Below are the code and all the weights of a small trained network. Each question names an input and a target symbol and asks about switching units off, where a switched-off unit gives its printed mean instead of its output.

import numpy as np


def w(rows, s, z=0):
    codes = np.array(rows[::2]) - 128.0
    scale = np.full(codes.shape[1], s)
    scale[-1] = z or s
    return codes * scale


def norm(h):
    return h / np.sqrt((h * h).mean(-1, keepdims=True) + 1e-5)


def f(y):
    return y / 2 * (1 + np.tanh(0.7978845608 * (y + 0.044715 * y**3)))


def softmax(a):
    e = np.exp(a - a.max(-1, keepdims=True))
    return e / e.sum(-1, keepdims=True)


def log_softmax(a):
    a = a - a.max(-1, keepdims=True)
    return a - np.log(np.exp(a).sum(-1, keepdims=True))


def net(x, mask):
    ids = ['ΘΛΞΨαβδεζημπστφω'.index(c) for c in x.split()]
    T = len(ids)
    res = E[ids] + P[:T]
    r = norm(res)
    for j in range(3):
        rows = slice(4 * j, 4 * j + 4)
        q, k, v = (r @ M[0][rows].T for M in (Q, K, V))
        z = softmax(np.where(np.tri(T) > 0, q @ k.T / 4**0.5, -1e9)) @ v
        o = O[0][rows]
        res = res + np.where(mask[j], z, o[:, -1]) @ o[:, :-1]
    y = f(norm(res) @ A[0][:, :-1].T + A[0][:, -1])
    res = res + np.where(mask[3:27], y, B[0][:, -1]) @ B[0][:, :-1]
    return log_softmax(norm(res)[-1] @ U[:, :-1].T + U[:, -1])


Q, K, V, O, A, B = {}, {}, {}, {}, {}, {}
E = w([
[143,162,82,143,124,110,129,141,205,63,223],'Θ',
[59,133,100,91,120,70,193,172,179,170,227],'Λ',
[145,199,181,154,76,163,100,179,148,69,126],'Ξ',
[55,154,215,46,133,104,68,116,154,157,163],'Ψ',
[62,145,206,125,129,65,109,114,164,31,164],'α',
[112,130,152,118,88,253,105,126,167,145,173],'β',
[147,128,197,36,91,178,183,156,162,216,94],'δ',
[88,101,145,154,156,231,151,126,114,20,159],'ε',
[204,94,136,58,82,190,96,82,199,87,118],'ζ',
[160,46,180,147,114,116,194,104,185,97,142],'η',
[149,70,132,227,135,156,99,117,181,154,127],'μ',
[70,105,50,216,82,138,141,152,168,86,99],'π',
[113,109,145,142,213,194,117,139,215,177,69],'σ',
[43,82,167,127,155,92,130,155,161,136,69],'τ',
[144,75,161,150,92,127,41,134,145,126,51],'φ',
[31,63,138,151,130,162,131,138,119,115,99],'ω',
],0.029)
P = w([
[153,44,169,82,121,128,139,255,196,80,206],'0',
[124,59,178,101,112,136,139,212,206,93,184],'1',
[118,69,167,111,118,152,138,198,200,87,161],'2',
[103,86,177,130,108,145,136,156,204,101,155],'3',
[99,94,175,145,108,153,137,137,195,108,142],'4',
[93,112,174,149,104,141,142,109,178,120,135],'5',
[89,124,169,155,105,143,137,92,161,129,122],'6',
[94,149,167,164,112,147,142,75,144,128,113],'7',
[85,137,158,173,102,133,131,57,139,140,108],'8',
[93,167,156,182,107,134,129,37,117,149,106],'9',
],0.024)
Q[0] = w([
[171,65,103,98,157,102,78,220,52,114,89],'H1',
[120,166,146,95,115,141,163,66,154,110,167],'H1',
[106,106,139,154,123,124,112,165,178,126,82],'H1',
[67,110,223,127,70,183,123,95,242,107,119],'H1',
[136,132,128,146,131,125,127,119,116,146,135],'H2',
[131,136,131,118,117,132,133,117,114,127,145],'H2',
[127,136,121,123,123,117,123,122,123,123,129],'H2',
[122,138,133,141,122,128,131,112,136,135,130],'H2',
[21,98,161,115,151,139,86,98,115,208,95],'H3',
[136,130,195,188,104,164,93,55,142,2,191],'H3',
[110,151,99,137,168,11,215,122,151,158,175],'H3',
[179,177,101,14,91,151,188,118,112,194,197],'H3',
],0.065)
K[0] = w([
[138,67,117,111,123,119,104,241,141,129,177],'H1',
[103,166,123,148,127,129,160,63,111,143,132],'H1',
[139,118,139,128,111,108,93,161,123,120,82],'H1',
[107,108,115,194,122,123,85,87,97,167,4],'H1',
[139,155,109,128,137,114,123,130,113,134,139],'H2',
[135,143,137,133,126,125,141,120,129,120,127],'H2',
[137,143,136,135,122,126,122,142,116,144,156],'H2',
[101,125,138,135,120,146,142,75,143,123,78],'H2',
[76,160,160,86,151,137,152,97,74,222,133],'H3',
[116,201,106,203,94,156,103,7,146,28,174],'H3',
[88,119,51,117,149,26,169,188,138,126,211],'H3',
[171,112,107,2,68,162,143,175,191,159,229],'H3',
],0.061)
V[0] = w([
[133,108,172,40,126,149,116,116,91,62,88],'H1',
[144,78,141,141,225,105,58,109,127,182,172],'H1',
[138,114,193,181,43,142,59,96,63,101,135],'H1',
[156,186,169,76,146,152,177,81,165,134,223],'H1',
[63,177,142,131,169,152,25,159,101,105,216],'H2',
[154,224,121,152,25,71,142,253,188,139,136],'H2',
[87,131,215,194,154,82,186,183,64,95,104],'H2',
[136,72,83,178,78,185,153,89,70,53,213],'H2',
[96,174,136,146,32,134,163,137,108,171,67],'H3',
[125,161,60,157,158,46,125,99,193,104,99],'H3',
[80,123,138,131,192,117,160,152,151,204,104],'H3',
[135,69,200,141,166,84,123,190,76,83,51],'H3',
],0.029)
O[0] = w([
[128,83,125,103,171,72,129,144,47,129,49,129],'H1',
[90,84,100,123,128,159,52,74,186,191,157,109],'H1',
[185,62,156,249,143,117,65,110,108,124,182,214],'H1',
[89,120,45,80,34,107,181,85,130,137,106,84],'H1',
[38,132,71,137,99,144,76,153,70,94,45,50],'H2',
[173,171,108,236,130,58,106,214,180,154,101,89],'H2',
[87,153,86,131,186,157,214,79,175,87,63,248],'H2',
[103,73,204,117,60,179,155,201,190,44,196,191],'H2',
[117,193,144,140,83,125,175,193,120,175,50,88],'H3',
[108,119,56,149,143,36,114,166,181,59,106,51],'H3',
[79,96,161,122,208,117,135,165,147,178,93,157],'H3',
[109,130,191,181,130,152,121,63,120,104,13,116],'H3',
],0.019,0.014)
A[0] = w([
[133,153,97,189,129,147,170,150,98,113,169,112],'N1',
[132,172,69,140,146,151,76,139,77,127,118,2],'N2',
[149,144,107,113,188,128,141,111,151,132,117,50],'N3',
[98,102,119,79,119,105,116,62,123,164,145,85],'N4',
[118,151,142,68,56,83,153,101,128,112,140,136],'N5',
[143,162,193,28,163,113,67,127,133,135,133,115],'N6',
[74,168,102,187,89,100,129,105,87,93,178,33],'N7',
[110,114,110,145,152,52,144,90,121,136,143,98],'N8',
[70,226,174,84,169,111,57,128,113,110,175,175],'N9',
[183,162,105,116,107,72,101,104,122,172,106,147],'N10',
[164,162,159,149,69,152,123,76,111,122,92,81],'N11',
[116,154,210,68,142,56,127,119,81,105,176,33],'N12',
[110,79,105,101,155,151,131,85,102,148,165,171],'N13',
[173,90,111,105,129,126,102,75,97,111,116,61],'N14',
[176,105,165,85,157,108,164,105,152,107,127,134],'N15',
[112,80,75,174,83,85,195,79,69,156,129,103],'N16',
[253,132,74,96,121,250,124,156,107,125,102,123],'N17',
[100,113,135,116,155,185,137,128,82,87,137,61],'N18',
[70,108,126,123,104,154,92,162,47,103,137,53],'N19',
[69,151,95,138,133,130,157,103,148,115,136,50],'N20',
[155,130,155,86,80,86,98,129,107,115,132,95],'N21',
[117,118,94,111,140,166,146,198,87,197,160,140],'N22',
[187,166,48,117,131,155,124,137,123,75,154,130],'N23',
[48,185,228,105,146,28,92,55,120,89,151,104],'N24',
],0.038,0.0095)
B[0] = w([
[58,113,127,218,142,123,167,111,126,139,149,180],'N1',
[94,100,120,188,46,90,102,116,166,79,160,142],'N2',
[195,162,84,111,130,166,174,127,116,141,88,167],'N3',
[159,219,132,211,80,155,145,186,95,97,147,196],'N4',
[148,101,199,188,132,89,105,160,40,147,191,198],'N5',
[84,170,106,190,123,141,103,162,128,166,88,182],'N6',
[118,111,208,74,133,126,160,120,156,171,98,149],'N7',
[127,114,144,179,138,53,147,101,134,119,128,168],'N8',
[91,196,126,156,121,143,143,70,129,123,217,179],'N9',
[128,166,166,141,179,105,107,191,152,122,231,162],'N10',
[183,154,106,88,186,127,177,151,125,77,176,169],'N11',
[208,191,108,177,136,150,96,150,97,63,129,168],'N12',
[137,93,133,118,174,117,156,3,65,184,139,251],'N13',
[181,130,82,110,150,125,88,157,57,123,76,161],'N14',
[149,121,89,158,76,129,198,130,77,168,151,248],'N15',
[129,164,199,51,123,102,213,67,130,102,110,172],'N16',
[86,84,91,130,80,185,125,77,224,122,84,179],'N17',
[121,104,97,138,155,158,112,218,29,69,122,195],'N18',
[94,206,220,102,145,112,101,107,207,174,168,174],'N19',
[120,109,79,158,174,84,99,120,97,104,105,160],'N20',
[186,158,83,72,131,162,112,139,161,97,39,146],'N21',
[183,99,154,30,185,111,151,103,155,98,139,182],'N22',
[92,101,75,56,82,141,34,168,113,175,70,167],'N23',
[152,130,131,66,76,98,162,14,141,94,161,189],'N24',
],0.044,0.021)
U = w([
[91,105,63,78,98,70,77,161,106,151,167,236],'Θ',
[137,132,111,51,234,65,189,174,151,134,212,67],'Λ',
[130,189,119,163,83,177,161,175,212,51,156,174],'Ξ',
[71,246,161,163,69,130,108,98,64,220,147,142],'Ψ',
[112,155,134,126,40,40,111,40,141,11,151,73],'α',
[109,91,141,76,103,203,117,44,210,164,192,88],'β',
[130,145,216,38,125,168,163,177,154,246,82,200],'δ',
[66,100,65,118,171,219,128,113,52,51,131,105],'ε',
[166,123,113,120,8,184,50,136,108,160,64,255],'ζ',
[193,34,96,155,48,129,214,134,72,181,128,114],'η',
[171,57,144,213,194,129,44,71,156,143,126,89],'μ',
[80,124,106,209,120,106,143,174,136,112,85,152],'π',
[115,187,2,141,156,150,150,73,151,177,61,167],'σ',
[76,106,134,125,112,88,160,65,141,135,9,183],'τ',
[238,144,167,110,142,142,52,144,118,87,95,96],'φ',
[49,97,207,82,156,150,128,148,40,113,118,35],'ω',
],0.0089,0.0042)

Each question gives the input, a string of symbols that net reads in full, and the target symbol t.
The units are the heads (4 rows each of Q, K, V and O) and the neurons (one row each of A and B). Each row of codes is followed by its name. A weight is (code - 128) times the scale printed after its matrix; where a second scale follows, it is the last column's (O, A, B and U).
mask holds one flag per unit, heads first, then neurons. A switched-off unit (its flag False) gives its mean, the last column of its rows in O or B, instead of its output. The means were averaged over made-up inputs and are rounded, as every weight is.
A unit's drop is (log p(t) with every unit on - log p(t) with that unit switched off) / (log p(t) with every unit on - log p(t) with every unit switched off).
The circuit of an input: a set's keep is (log p(t) with only the set's units on - log p(t) with every unit switched off) / (log p(t) with every unit on - log p(t) with every unit switched off). Starting from the 12 units with the biggest drops (on a tie, the unit counted first), units are removed one at a time, each time the one whose removal leaves the highest keep (on an exact tie, the one counted first), for as long as the keep stays at least 0.8.
units of the circuit, in order: the units of the circuit, biggest drop first
unit that matters most: the unit with the biggest drop
top k neurons: the k neurons with the biggest drops, biggest first
heads that matter: for each layer, one digit per head in row order, 1 if its drop is at least 0.15 and else 0, layers parted by /
input Λ α β, target β: units of the circuit, in order => (N17)
input Ψ Ψ ζ, target ζ: heads that matter => 001
input π δ Ψ ε, target ω: heads that matter => 110
input φ Ψ π δ μ, target μ: heads that matter => 100
input φ Ψ Λ Λ ω Ξ Ξ η η ε, target η: units of the circuit, in order => (H2 N15)
input α Ψ Θ Ψ Ξ, target α: units of the circuit, in order => (N2 H2)
input η ζ σ, target Ψ: heads that matter => 110
input ζ Λ Ψ Λ ε Λ Λ Ξ, target Ξ: heads that matter => 001
input φ δ σ, target μ: heads that matter => 110
input ω Ξ Ψ ω π, target ε: heads that matter => 010
input π Θ ε, target Ξ: heads that matter => 110
input Λ ε Ψ Θ η α Θ Ψ Λ φ, target φ: heads that matter => 111
input μ δ π Θ π ω Ψ Λ, target ε: top 2 neurons => (N18 N12)
input Ψ Λ δ η μ, target β: heads that matter => 100
input β Ψ β, target δ: heads that matter => 110
input σ σ Ψ η η δ φ, target μ: heads that matter => 100
input μ ω Θ, target Θ: unit that matters most => H3
input σ Ψ ζ ζ μ α, target β: units of the circuit, in order => (H1 N4)
input Ψ π Ψ β α Θ Θ φ ω Ξ, target ε: units of the circuit, in order => (H2 N18)
input φ Λ η η μ π, target π: units of the circuit, in order => (N1 H3 N24)
input α Θ α ζ ε ω α, target ε: units of the circuit, in order => (H2)
input η Λ Λ π, target Ξ: units of the circuit, in order => (H2 N13)
input ζ η α ζ η δ μ μ Ψ, target β: units of the circuit, in order => (H1 N5)
input β Λ Λ Ψ η η η μ Λ, target β: units of the circuit, in order => (H1 H2)
input π δ β, target β: top 2 neurons => (N17 N22)
input ω β Θ π, target Ξ: units of the circuit, in order => (N13 H2)
input μ η δ, target β: units of the circuit, in order => (H1)
input η ζ π ζ ε τ, target τ: heads that matter => 001
